Below are the code and all the weights of a small trained network. Each question names an input and a class and asks about switching units off, where a switched-off unit gives its printed mean instead of its output.

import numpy as np


def w(rows, s, z=0):
    codes = np.array(rows[::2]) - 128.0
    scale = np.full(codes.shape[1], s)
    scale[-1] = z or s
    return codes * scale


def f(y):
    return y / 2 * (1 + np.tanh(0.7978845608 * (y + 0.044715 * y**3)))


def log_softmax(a):
    a = a - a.max(-1, keepdims=True)
    return a - np.log(np.exp(a).sum(-1, keepdims=True))


def net(x, mask):
    res = np.array(x, float).reshape(1, 8) / 4 @ E
    y = f(res @ A[0][:, :-1].T + A[0][:, -1])
    res = res + np.where(mask, y, B[0][:, -1]) @ B[0][:, :-1]
    return log_softmax(res[-1] @ U[:, :-1].T + U[:, -1])


A, B = {}, {}
E = w([
[85,128,108,85,173,155,144,254,103,155],'x0',
[139,134,110,132,92,203,150,128,143,150],'x1',
[193,170,151,142,90,159,128,138,136,159],'x2',
[103,128,122,106,168,117,122,84,156,204],'x3',
[116,137,117,66,76,133,60,115,81,183],'x4',
[174,102,213,70,90,163,171,74,129,111],'x5',
[143,204,134,82,204,146,181,97,35,118],'x6',
[179,90,67,62,178,87,69,130,104,94],'x7',
],0.0076)
A[0] = w([
[165,112,130,102,137,131,133,125,128,120,128],'neuron 0',
[117,119,146,131,62,151,95,114,131,162,167],'neuron 1',
[64,151,130,142,148,180,178,115,155,194,181],'neuron 2',
[176,161,129,132,138,147,144,83,121,151,74],'neuron 3',
[127,131,128,253,99,138,138,144,186,112,152],'neuron 4',
[155,138,58,128,163,135,116,116,114,126,255],'neuron 5',
[104,120,70,122,155,126,109,211,118,143,199],'neuron 6',
[163,158,135,131,139,143,136,97,127,144,64],'neuron 7',
[100,147,104,149,194,88,150,127,94,87,177],'neuron 8',
[104,108,174,142,143,85,137,156,202,164,184],'neuron 9',
[159,118,111,188,129,135,138,149,190,135,156],'neuron 10',
[98,134,83,126,140,129,110,197,112,140,147],'neuron 11',
[176,87,99,88,132,132,105,132,166,109,99],'neuron 12',
[140,150,172,118,121,170,170,147,103,104,112],'neuron 13',
[137,108,131,100,161,130,143,115,131,117,158],'neuron 14',
[145,143,118,144,131,110,111,126,121,105,183],'neuron 15',
[154,152,157,110,129,173,180,146,109,110,110],'neuron 16',
[134,144,119,130,154,99,129,118,98,110,213],'neuron 17',
],0.011,0.0042)
B[0] = w([
[148,106,139,139,119,137,141,104,138,118,153],'neuron 0',
[90,115,133,125,120,82,97,133,145,117,207],'neuron 1',
[60,105,143,163,130,108,149,157,155,44,230],'neuron 2',
[129,192,133,98,145,137,117,162,92,151,180],'neuron 3',
[135,76,247,212,55,83,173,60,202,65,254],'neuron 4',
[116,163,170,108,102,80,97,130,135,134,221],'neuron 5',
[43,168,135,123,153,143,139,186,93,118,231],'neuron 6',
[133,176,120,106,158,130,119,150,96,146,155],'neuron 7',
[76,110,161,144,103,78,116,129,164,82,220],'neuron 8',
[148,164,174,90,100,86,89,98,120,176,201],'neuron 9',
[124,125,183,158,118,115,163,112,155,98,199],'neuron 10',
[85,183,129,113,160,157,128,184,99,135,198],'neuron 11',
[103,70,101,145,122,107,92,100,171,104,168],'neuron 12',
[160,118,131,186,140,159,193,133,118,120,201],'neuron 13',
[143,117,143,156,115,123,150,113,152,110,166],'neuron 14',
[113,125,143,133,109,116,125,112,140,120,161],'neuron 15',
[143,136,142,177,152,155,184,143,110,138,206],'neuron 16',
[119,133,169,138,99,106,133,120,153,122,193],'neuron 17',
],0.011,0.0072)
U = w([
[102,95,162,149,96,86,123,113,184,83,211],'0',
[76,167,96,101,174,142,91,195,72,147,106],'1',
[210,154,129,82,102,116,69,84,105,233,133],'2',
[159,45,11,131,125,137,86,93,163,116,2],'3',
[178,134,132,155,155,236,190,148,87,136,101],'4',
],0.011,0.0065)

Each question gives the input, the list of numbers given to net, and the class t.
The units are the neurons (one row each of A and B). Each row of codes is followed by its name. A weight is (code - 128) times the scale printed after its matrix; where a second scale follows, it is the last column's (A, B and U).
mask holds one flag per neuron, in row order. A switched-off neuron (its flag False) gives its mean, the last column of its row in B, instead of its output. The means were averaged over made-up inputs and are rounded, as every weight is.
A unit's drop is (log p(t) with every unit on - log p(t) with that unit switched off) / (log p(t) with every unit on - log p(t) with every unit switched off).
The circuit of an input: a set's keep is (log p(t) with only the set's units on - log p(t) with every unit switched off) / (log p(t) with every unit on - log p(t) with every unit switched off). Starting from the 12 units with the biggest drops (on a tie, the unit counted first), units are removed one at a time, each time the one whose removal leaves the highest keep (on an exact tie, the one counted first), for as long as the keep stays at least 0.8.
circuit, biggest first: the units of the circuit, biggest drop first
unit that matters most: the unit with the biggest drop
top k neurons: the k neurons with the biggest drops, biggest first
drop when u is switched off: that unit's drop, to one decimal
input [-5,-7,-1,6,8,6,-4,3], class 2: circuit, biggest first -> [neuron 4; neuron 2]
input [-4,6,3,-6,3,-5,3,1], class 2: unit that matters most -> neuron 2
input [5,5,5,-1,-7,-1,1,5], class 4: circuit, biggest first -> [neuron 1; neuron 4]
input [-5,-7,-5,5,6,4,-8,2], class 2: circuit, biggest first -> [neuron 4; neuron 2; neuron 9]
input [1,-6,-2,2,-1,-6,3,8], class 1: top 2 neurons -> [neuron 4; neuron 6]
input [-6,-1,-4,7,1,8,-6,1], class 2: circuit, biggest first -> [neuron 4; neuron 2; neuron 9]
input [1,0,-8,1,-2,8,2,-8], class 4: top 2 neurons -> [neuron 4; neuron 13]
input [1,6,7,-5,1,4,1,-8], class 4: top 2 neurons -> [neuron 13; neuron 16]
input [4,3,1,1,-7,-1,3,4], class 1: top 3 neurons -> [neuron 4; neuron 6; neuron 11]
input [5,1,-4,4,0,4,7,2], class 1: top 2 neurons -> [neuron 4; neuron 10]
input [-6,-5,5,-8,6,8,7,5], class 2: top 2 neurons -> [neuron 2; neuron 6]
input [0,-7,0,2,5,-3,7,-1], class 1: top 2 neurons -> [neuron 4; neuron 10]
input [-6,0,-2,5,3,1,4,8], class 2: top 2 neurons -> [neuron 4; neuron 2]
input [0,0,6,1,3,0,3,-1], class 4: unit that matters most -> neuron 9
input [6,5,1,-1,3,5,6,8], class 4: top 2 neurons -> [neuron 16; neuron 13]
input [1,-4,6,7,-6,-5,8,1], class 1: top 3 neurons -> [neuron 4; neuron 3; neuron 10]
input [3,-2,4,7,1,6,1,1], class 2: top 2 neurons -> [neuron 4; neuron 6]
input [3,-3,-4,4,6,7,6,5], class 2: drop when neuron 1 is switched off -> 0.1
input [-2,0,8,-1,7,-4,3,5], class 2: drop when neuron 2 is switched off -> 0.3
input [-8,6,-1,-2,7,-5,0,1], class 2: drop when neuron 4 is switched off -> 0.2
